Below is a small trained network, with its code and all its weights. Each question gives an input and a class and asks what happens when units are switched off, that is, made to give their printed mean instead of their output.

import numpy as np


def w(rows, s, z=0):
    codes = np.array(rows[::2]) - 128.0
    scale = np.full(codes.shape[1], s)
    scale[-1] = z or s
    return codes * scale


def norm(h):
    return h / np.sqrt((h * h).mean(-1, keepdims=True) + 1e-5)


def f(y):
    return np.maximum(y, 0)


def log_softmax(a):
    a = a - a.max(-1, keepdims=True)
    return a - np.log(np.exp(a).sum(-1, keepdims=True))


def net(x, mask):
    res = np.array(x, float).reshape(1, 8) / 4 @ E
    u = 0
    for l in range(2):
        y = f(norm(res) @ A[l][:, :-1].T + A[l][:, -1])
        res = res + np.where(mask[u : u + 11], y, B[l][:, -1]) @ B[l][:, :-1]
        u += 11
    return log_softmax(norm(res)[-1] @ U[:, :-1].T + U[:, -1])


A, B = {}, {}
E = w([
[87,160,60,61,147,166,125],'x0',
[72,87,92,220,96,122,163],'x1',
[185,132,142,110,46,230,89],'x2',
[83,44,137,132,167,119,111],'x3',
[134,100,172,67,102,71,112],'x4',
[159,55,117,108,86,134,143],'x5',
[152,98,2,129,71,122,131],'x6',
[44,192,155,104,107,150,48],'x7',
],0.0096)
A[0] = w([
[114,68,2,216,58,136,138,19],'0.n0',
[80,194,6,93,163,105,116,40],'0.n1',
[155,138,173,126,69,53,104,68],'0.n2',
[114,104,57,175,88,137,166,52],'0.n3',
[159,122,110,87,67,187,58,23],'0.n4',
[215,66,122,117,113,131,231,2],'0.n5',
[91,171,209,123,111,185,60,78],'0.n6',
[77,182,157,105,98,171,36,55],'0.n7',
[160,110,84,17,78,179,44,21],'0.n8',
[95,190,23,87,196,99,124,37],'0.n9',
[166,210,156,206,135,186,131,47],'0.n10',
],0.0096,0.0086)
B[0] = w([
[88,126,88,254,6,187,160,253],'0.n0',
[90,194,60,80,161,100,214,215],'0.n1',
[149,192,129,130,108,61,105,170],'0.n2',
[83,118,105,119,36,125,145,193],'0.n3',
[126,142,57,126,217,165,10,193],'0.n4',
[255,115,135,88,144,86,204,197],'0.n5',
[108,119,181,92,90,151,143,244],'0.n6',
[167,72,156,65,117,142,174,228],'0.n7',
[193,160,58,95,147,213,9,236],'0.n8',
[87,169,83,67,174,126,227,204],'0.n9',
[173,191,213,214,185,222,225,177],'0.n10',
],0.0093,0.0041)
A[1] = w([
[255,12,113,94,89,115,170,3],'1.n0',
[196,221,98,79,75,200,131,96],'1.n1',
[36,150,157,164,149,110,105,98],'1.n2',
[147,136,119,165,148,89,174,142],'1.n3',
[136,177,166,84,179,75,100,142],'1.n4',
[208,96,81,185,136,100,158,65],'1.n5',
[78,31,111,192,223,64,83,30],'1.n6',
[106,69,51,213,32,126,109,41],'1.n7',
[105,118,149,59,69,141,49,103],'1.n8',
[67,198,80,110,150,113,77,54],'1.n9',
[182,111,170,167,98,117,61,154],'1.n10',
],0.0093,0.0061)
B[1] = w([
[235,115,117,108,122,111,174,207],'1.n0',
[126,54,129,200,205,107,81,255],'1.n1',
[253,86,100,58,144,137,152,166],'1.n2',
[115,74,123,56,95,153,24,189],'1.n3',
[87,105,55,254,50,127,118,214],'1.n4',
[136,67,106,65,104,155,151,184],'1.n5',
[21,13,163,165,213,94,132,159],'1.n6',
[68,104,111,210,44,179,127,220],'1.n7',
[82,127,117,104,97,117,44,198],'1.n8',
[186,186,74,105,165,141,143,169],'1.n9',
[94,227,49,71,165,78,212,196],'1.n10',
],0.0076,0.0059)
U = w([
[168,160,82,67,149,194,34,167],'0',
[255,65,113,95,128,88,183,69],'1',
[66,36,160,149,197,53,163,28],'2',
[71,207,57,70,198,110,214,187],'3',
[102,98,75,212,31,164,181,255],'4',
[157,202,217,197,178,204,181,102],'5',
[50,136,231,56,92,149,86,28],'6',
[137,186,181,140,80,3,119,61],'7',
],0.021,0.0033)

Each question gives the input, the list of numbers given to net, and the class t.
The units are the neurons (one row each of A and B). Each row of codes is followed by its name. A weight is (code - 128) times the scale printed after its matrix; where a second scale follows, it is the last column's (A, B and U).
mask holds one flag per neuron, layer by layer. A switched-off neuron (its flag False) gives its mean, the last column of its row in B, instead of its output. The means were averaged over made-up inputs and are rounded, as every weight is.
A unit's drop is (log p(t) with every unit on - log p(t) with that unit switched off) / (log p(t) with every unit on - log p(t) with every unit switched off).
The circuit of an input: a set's keep is (log p(t) with only the set's units on - log p(t) with every unit switched off) / (log p(t) with every unit on - log p(t) with every unit switched off). Starting from the 12 units with the biggest drops (on a tie, the unit counted first), units are removed one at a time, each time the one whose removal leaves the highest keep (on an exact tie, the one counted first), for as long as the keep stays at least 0.8.
units of the circuit, in order: the units of the circuit, biggest drop first
top k neurons: the k neurons with the biggest drops, biggest first
top k neurons in layer l: the k neurons of layer l with the biggest drops, biggest first
drop of u: that unit's drop, to one decimal
input [-2,5,-7,-5,-8,4,-6,-1], class 5: top 2 neurons => (0.n10 1.n1)
input [0,8,-5,-5,-6,-8,8,8], class 3: units of the circuit, in order => (0.n1)
input [-8,8,-1,0,0,0,-6,2], class 2: top 2 neurons => (0.n0 1.n6)
input [-1,8,2,-7,0,-5,-3,-5], class 5: top 2 neurons => (0.n10 1.n4)
input [3,1,1,-7,-5,4,-4,-5], class 1: top 2 neurons in layer 0 => (0.n5 0.n0)
input [7,-1,8,4,-2,4,1,-5], class 0: top 2 neurons in layer 0 => (0.n8 0.n4)
input [-8,-3,4,3,5,-4,6,3], class 0: top 2 neurons => (0.n8 0.n4)
input [6,8,6,1,0,-5,-2,7], class 6: top 2 neurons => (0.n7 0.n6)
input [-7,-6,-3,1,-4,5,8,8], class 0: top 2 neurons in layer 0 => (0.n8 0.n4)
input [-8,-8,-4,0,-8,-7,6,-2], class 5: top 2 neurons => (0.n10 1.n10)
input [4,-1,4,4,-6,-5,-4,2], class 5: drop of 0.n10 => 1.1
input [-1,3,6,-7,-4,-6,3,2], class 5: drop of 0.n10 => 0.7
input [-8,1,5,-7,0,1,1,0], class 5: drop of 0.n10 => 0.6
input [-3,6,-8,-8,-5,-3,0,2], class 3: top neuron in layer 0 => (0.n0)
